[[128 127 128 126 128 125]
 [144 142 141 132 143 130]
 [126 126 127 128 127 127]
 [123 123 124 130 128 131]
 [125 125 126 128 127 129]
 [121 125 117 119 120 128]
 [109 112 110 115 108 117]
 [124 133 112 113 119 134]
 [123 122 125 131 129 130]
 [107 111 107 110 102 114]]
->
[[125 128 126 128 127 128]
 [130 143 132 141 142 144]
 [127 127 128 127 126 126]
 [131 128 130 124 123 123]
 [129 127 128 126 125 125]
 [128 120 119 117 125 121]
 [117 108 115 110 112 109]
 [134 119 113 112 133 124]
 [130 129 131 125 122 123]
 [114 102 110 107 111 107]]

[[107 150 131 140 122 112 145 123 136 146 108 120 140 116]
 [145 115 149 111 106 111 115 138 145 147 141 122 128 123]
 [143 136 144 109 143 118 148 114 106 149 137 148 114 122]
 [109 140 109 107 125 112 112 145 113 122 115 131 137 136]
 [123 140 114 149 112 139 120 143 108 106 128 110 137 106]]
->
[[116 140 120 108 146 136 123 145 112 122 140 131 150 107]
 [123 128 122 141 147 145 138 115 111 106 111 149 115 145]
 [122 114 148 137 149 106 114 148 118 143 109 144 136 143]
 [136 137 131 115 122 113 145 112 112 125 107 109 140 109]
 [106 137 110 128 106 108 143 120 139 112 149 114 140 123]]

[[128 137 109 114 116 126 122 111 126 115 143 114 125 122 110 114]
 [131 125 145 139 135 129 131 140 129 138 119 140 126 134 142 140]
 [141 138 125 128 117 125 122 114 127 127 139 126 108 133 120 125]
 [134 142 132 126 121 129 128 120 126 124 132 130 125 119 132 128]
 [140 119 124 131 123 130 127 118 128 132 123 127 124 125 125 127]
 [107 120 124 135 142 123 129 146 130 134 125 125 129 143 126 128]]
->
[[114 110 122 125 114 143 115 126 111 122 126 116 114 109 137 128]
 [140 142 134 126 140 119 138 129 140 131 129 135 139 145 125 131]
 [125 120 133 108 126 139 127 127 114 122 125 117 128 125 138 141]
 [128 132 119 125 130 132 124 126 120 128 129 121 126 132 142 134]
 [127 125 125 124 127 123 132 128 118 127 130 123 131 124 119 140]
 [128 126 143 129 125 125 134 130 146 129 123 142 135 124 120 107]]

[[140 112 141 119 132 130 134]
 [119 118 129 119 135 134 142]
 [140 129 131 117 142 134 144]
 [128 108 131 127 131 137 126]
 [130 122 144 116 141 138 144]
 [132 127 132 122 142 131 151]
 [121 114 130 126 136 134 143]
 [122 106 144 123 137 139 136]
 [128 114 137 132 140 136 129]
 [141 128 129 130 144 130 131]
 [131 129 137 124 144 142 132]
 [142 117 128 123 133 130 131]]
->
[[134 130 132 119 141 112 140]
 [142 134 135 119 129 118 119]
 [144 134 142 117 131 129 140]
 [126 137 131 127 131 108 128]
 [144 138 141 116 144 122 130]
 [151 131 142 122 132 127 132]
 [143 134 136 126 130 114 121]
 [136 139 137 123 144 106 122]
 [129 136 140 132 137 114 128]
 [131 130 144 130 129 128 141]
 [132 142 144 124 137 129 131]
 [131 130 133 123 128 117 142]]

[[130 128 127 128 127 127 127 125 127 128 127 127 128 132]
 [127 133 134 132 134 120 125 125 123 125 126 129 134 123]
 [109 108 103 121 116 146 135 145 136 134 125 136 108 110]
 [134 141 139 134 132 121 125 119 125 123 133 121 133 138]]
->
[[132 128 127 127 128 127 125 127 127 127 128 127 128 130]
 [123 134 129 126 125 123 125 125 120 134 132 134 133 127]
 [110 108 136 125 134 136 145 135 146 116 121 103 108 109]
 [138 133 121 133 123 125 119 125 121 132 134 139 141 134]]

[[150 150]
 [143 143]
 [114 114]
 [136 136]
 [152 151]
 [158 158]
 [135 135]
 [126 126]
 [116 116]
 [119 119]
 [114 114]
 [112 112]]
->
[[150 150]
 [143 143]
 [114 114]
 [136 136]
 [151 152]
 [158 158]
 [135 135]
 [126 126]
 [116 116]
 [119 119]
 [114 114]
 [112 112]]

[[122 127 141]
 [135 105 145]
 [140 149 126]
 [127 102 110]
 [132 157 130]
 [152 126 114]]
->
[[141 127 122]
 [145 105 135]
 [126 149 140]
 [110 102 127]
 [130 157 132]
 [114 126 152]]

[[120 153]
 [137 121]
 [137 121]
 [131 118]
 [121 153]
 [120 153]
 [131 121]
 [124 155]
 [137 122]
 [131 120]
 [131 121]]
->
[[153 120]
 [121 137]
 [121 137]
 [118 131]
 [153 121]
 [153 120]
 [121 131]
 [155 124]
 [122 137]
 [120 131]
 [121 131]]

[[128 129 129 145 134]
 [118 104 116 124 119]
 [128 130 128 137 130]
 [128 129 129 129 129]
 [129 130 129 134 130]
 [129 132 129 138 130]
 [124 123 123 138 124]
 [132 135 132 118 131]]
->
[[134 145 129 129 128]
 [119 124 116 104 118]
 [130 137 128 130 128]
 [129 129 129 129 128]
 [130 134 129 130 129]
 [130 138 129 132 129]
 [124 138 123 123 124]
 [131 118 132 135 132]]
---
[[135 135 128 123 113 135 107 128 120]
 [130 119 140 126 142 137 111 129 119]
 [135 135 128 122 113 137 107 126 122]
 [125 118 138 118 136 136 125 107 127]
 [117 122 141 124 139 129 147 122 135]
 [135 135 130 121 113 139 109 124 125]]
->
[[135 135 130 121 113 139 109 124 125]
 [135 135 128 123 113 135 107 128 120]
 [130 119 140 126 142 137 111 129 119]
 [135 135 128 122 113 137 107 126 122]
 [125 118 138 118 136 136 125 107 127]
 [117 122 141 124 139 129 147 122 135]]

[[104 122]
 [134 111]
 [112 140]
 [121 125]
 [121 150]
 [130 114]
 [133 142]]
->
[[133 142]
 [104 122]
 [134 111]
 [112 140]
 [121 125]
 [121 150]
 [130 114]]

[[121 116 106 113 107 108 108 103 105 107 113]
 [116 113 111 112 113 106 114 110 113 112 113]
 [141 137 139 130 126 120 119 115 111 112 123]]
->
[[141 137 139 130 126 120 119 115 111 112 123]
 [121 116 106 113 107 108 108 103 105 107 113]
 [116 113 111 112 113 106 114 110 113 112 113]]

[[136 127 115 141 137 132 133 113]
 [130 126 125 131 133 128 126 125]
 [130 124 129 129 129 132 124 129]
 [129 128 125 130 131 126 128 125]
 [141 126 110 148 141 137 136 107]
 [138 127 111 144 141 133 134 109]
 [115 130 145 109 116 118 120 148]
 [129 128 122 132 136 124 126 123]
 [136 129 111 143 141 129 135 110]
 [141 127 109 148 140 137 138 106]]
->
[[141 127 109 148 140 137 138 106]
 [136 127 115 141 137 132 133 113]
 [130 126 125 131 133 128 126 125]
 [130 124 129 129 129 132 124 129]
 [129 128 125 130 131 126 128 125]
 [141 126 110 148 141 137 136 107]
 [138 127 111 144 141 133 134 109]
 [115 130 145 109 116 118 120 148]
 [129 128 122 132 136 124 126 123]
 [136 129 111 143 141 129 135 110]]

[[126 125 127 123 126 126 123 123]
 [103 137 110 100 136 104 121 110]
 [117  98 104 115 134 143 118 135]]
->
[[117  98 104 115 134 143 118 135]
 [126 125 127 123 126 126 123 123]
 [103 137 110 100 136 104 121 110]]

[[111 155 133 117 143 102 147 119 112 125 127 115 133]
 [117 149 135 118 140 110 143 118 118 124 128 121 132]
 [113 149 128 120 138 106 141 123 114 128 126 115 131]
 [117 154 142 115 144 108 148 113 118 120 130 122 133]
 [112 134 104 132 125 110 125 142 112 140 121 108 127]
 [111 141 111 127 130 106 131 136 111 136 122 108 128]]
->
[[111 141 111 127 130 106 131 136 111 136 122 108 128]
 [111 155 133 117 143 102 147 119 112 125 127 115 133]
 [117 149 135 118 140 110 143 118 118 124 128 121 132]
 [113 149 128 120 138 106 141 123 114 128 126 115 131]
 [117 154 142 115 144 108 148 113 118 120 130 122 133]
 [112 134 104 132 125 110 125 142 112 140 121 108 127]]
